Below is a small trained network, with its code and all its weights. Each question gives an input and a class and asks what happens when units are switched off, that is, made to give their printed mean instead of their output.

import numpy as np


def w(rows, s, z=0):
    codes = np.array(rows[::2]) - 128.0
    scale = np.full(codes.shape[1], s)
    scale[-1] = z or s
    return codes * scale


def norm(h):
    return h / np.sqrt((h * h).mean(-1, keepdims=True) + 1e-5)


def f(y):
    return y / 2 * (1 + np.tanh(0.7978845608 * (y + 0.044715 * y**3)))


def log_softmax(a):
    a = a - a.max(-1, keepdims=True)
    return a - np.log(np.exp(a).sum(-1, keepdims=True))


def net(x, mask):
    res = np.array(x, float).reshape(1, 6) / 4 @ E
    u = 0
    for l in range(2):
        y = f(norm(res) @ A[l][:, :-1].T + A[l][:, -1])
        res = res + np.where(mask[u : u + 10], y, B[l][:, -1]) @ B[l][:, :-1]
        u += 10
    return log_softmax(norm(res)[-1] @ U[:, :-1].T + U[:, -1])


A, B = {}, {}
E = w([
[48,116,157,197,107,87,153,130,30,197,42],'x0',
[98,139,141,175,123,138,102,124,133,87,132],'x1',
[110,149,104,117,185,129,144,106,100,118,129],'x2',
[109,140,118,137,137,173,118,149,107,153,153],'x3',
[117,125,207,80,215,106,25,156,134,171,132],'x4',
[165,59,128,152,207,67,130,254,110,93,222],'x5',
],0.0092)
A[0] = w([
[120,44,95,220,130,41,176,167,59,135,156,93],'L0N1',
[184,67,61,147,147,201,168,82,177,52,140,118],'L0N2',
[130,94,194,42,197,155,100,81,236,100,166,127],'L0N3',
[161,136,139,56,130,109,165,171,104,33,255,78],'L0N4',
[148,80,47,161,124,123,179,214,128,66,112,55],'L0N5',
[149,55,67,194,138,58,149,145,98,129,170,3],'L0N6',
[59,101,175,125,163,42,57,185,73,172,29,29],'L0N7',
[145,106,159,175,224,110,147,207,148,125,211,164],'L0N8',
[162,6,178,203,195,90,183,184,43,127,161,31],'L0N9',
[196,39,119,150,200,84,119,219,97,54,179,137],'L0N10',
],0.008,0.005)
B[0] = w([
[64,215,65,82,81,150,142,197,162,122,165,212],'L0N1',
[133,2,77,131,97,153,117,85,69,151,160,195],'L0N2',
[44,222,124,86,123,179,86,147,111,132,131,227],'L0N3',
[135,108,158,132,138,50,118,159,128,199,25,208],'L0N4',
[90,163,91,70,112,149,147,148,108,81,180,176],'L0N5',
[124,190,105,65,173,186,87,125,120,87,144,161],'L0N6',
[162,23,58,128,96,157,124,98,143,159,121,204],'L0N7',
[156,94,236,158,95,87,140,136,142,138,102,242],'L0N8',
[99,190,72,67,132,119,108,183,188,62,221,209],'L0N9',
[120,107,216,217,165,74,204,108,99,160,118,254],'L0N10',
],0.0099,0.0091)
A[1] = w([
[222,16,31,127,114,255,100,118,123,83,127,158],'L1N1',
[135,102,50,123,143,127,76,97,124,184,85,41],'L1N2',
[113,182,232,50,189,163,82,151,162,132,112,163],'L1N3',
[85,19,93,168,118,99,251,196,143,151,134,80],'L1N4',
[148,4,127,124,181,51,127,186,135,137,195,134],'L1N5',
[167,54,140,102,138,162,72,158,133,144,181,75],'L1N6',
[119,69,74,104,58,159,106,39,42,144,133,120],'L1N7',
[213,164,164,153,142,67,96,185,193,140,136,105],'L1N8',
[147,149,119,172,73,124,246,111,61,151,76,79],'L1N9',
[166,155,81,109,173,185,72,125,208,133,112,2],'L1N10',
],0.008,0.005)
B[1] = w([
[103,102,193,124,253,63,84,84,184,165,110,208],'L1N1',
[146,181,186,169,148,95,102,110,146,123,145,155],'L1N2',
[121,175,130,66,148,124,128,150,224,112,174,236],'L1N3',
[132,111,85,173,49,211,172,123,64,78,101,254],'L1N4',
[112,101,65,200,114,161,181,89,73,117,79,253],'L1N5',
[7,157,156,120,122,162,177,185,117,96,164,146],'L1N6',
[180,89,181,159,176,81,108,97,125,140,118,248],'L1N7',
[105,123,147,161,168,137,92,61,92,175,73,172],'L1N8',
[95,113,80,190,112,201,179,235,78,137,190,193],'L1N9',
[149,137,113,94,115,142,105,137,81,86,133,136],'L1N10',
],0.011,0.0074)
U = w([
[157,97,217,137,193,78,93,58,174,202,71,211],'0',
[105,70,66,207,67,166,216,135,63,130,103,2],'1',
[85,230,79,10,129,166,115,175,208,66,218,208],'2',
],0.012,0.0033)

Each question gives the input, the list of numbers given to net, and the class t.
The units are the neurons (one row each of A and B). Each row of codes is followed by its name. A weight is (code - 128) times the scale printed after its matrix; where a second scale follows, it is the last column's (A, B and U).
mask holds one flag per neuron, layer by layer. A switched-off neuron (its flag False) gives its mean, the last column of its row in B, instead of its output. The means were averaged over made-up inputs and are rounded, as every weight is.
A unit's drop is (log p(t) with every unit on - log p(t) with that unit switched off) / (log p(t) with every unit on - log p(t) with every unit switched off).
The circuit of an input: a set's keep is (log p(t) with only the set's units on - log p(t) with every unit switched off) / (log p(t) with every unit on - log p(t) with every unit switched off). Starting from the 12 units with the biggest drops (on a tie, the unit counted first), units are removed one at a time, each time the one whose removal leaves the highest keep (on an exact tie, the one counted first), for as long as the keep stays at least 0.8.
units of the circuit, in order: the units of the circuit, biggest drop first
top k neurons: the k neurons with the biggest drops, biggest first
top k neurons in layer l: the k neurons of layer l with the biggest drops, biggest first
drop of u: that unit's drop, to one decimal
input [1,-2,7,3,8,6], class 1: units of the circuit, in order -> (L1N5)
input [-8,-7,5,-2,0,8], class 1: top 2 neurons in layer 0 -> (L0N2, L0N5)
input [-6,-3,-6,-6,-4,0], class 0: units of the circuit, in order -> (L1N1, L0N2)
input [1,-7,-8,5,-8,2], class 2: top 3 neurons in layer 0 -> (L0N1, L0N5, L0N10)
input [3,-1,1,-4,2,-1], class 0: units of the circuit, in order -> (L1N1, L0N7)
input [3,-1,1,4,3,0], class 0: top 3 neurons -> (L0N7, L1N1, L0N10)
input [0,1,-2,3,-1,-4], class 0: top 4 neurons in layer 0 -> (L0N10, L0N1, L0N8, L0N4)
input [5,5,2,-6,7,1], class 1: top 2 neurons -> (L0N7, L1N5)
input [6,-7,8,6,-2,6], class 2: top 2 neurons -> (L0N9, L0N1)
input [-2,1,7,-7,1,0], class 2: top 3 neurons in layer 1 -> (L1N3, L1N7, L1N1)
input [-8,-4,5,-1,1,1], class 0: top 2 neurons in layer 0 -> (L0N4, L0N3)
input [-8,6,7,3,7,1], class 0: top 2 neurons -> (L0N4, L0N8)
input [1,-4,2,2,-1,6], class 2: top 3 neurons in layer 0 -> (L0N9, L0N1, L0N6)
input [-3,6,-6,-2,1,-3], class 2: top 2 neurons in layer 0 -> (L0N3, L0N7)
input [-2,0,-3,-2,-1,-8], class 0: top neuron in layer 0 -> (L0N10)
input [2,0,6,-3,-2,5], class 2: drop of L0N9 -> 0.2
input [3,4,-7,-8,8,2], class 1: drop of L0N7 -> 1.6
input [6,7,-8,-7,6,2], class 1: drop of L0N7 -> 0.1
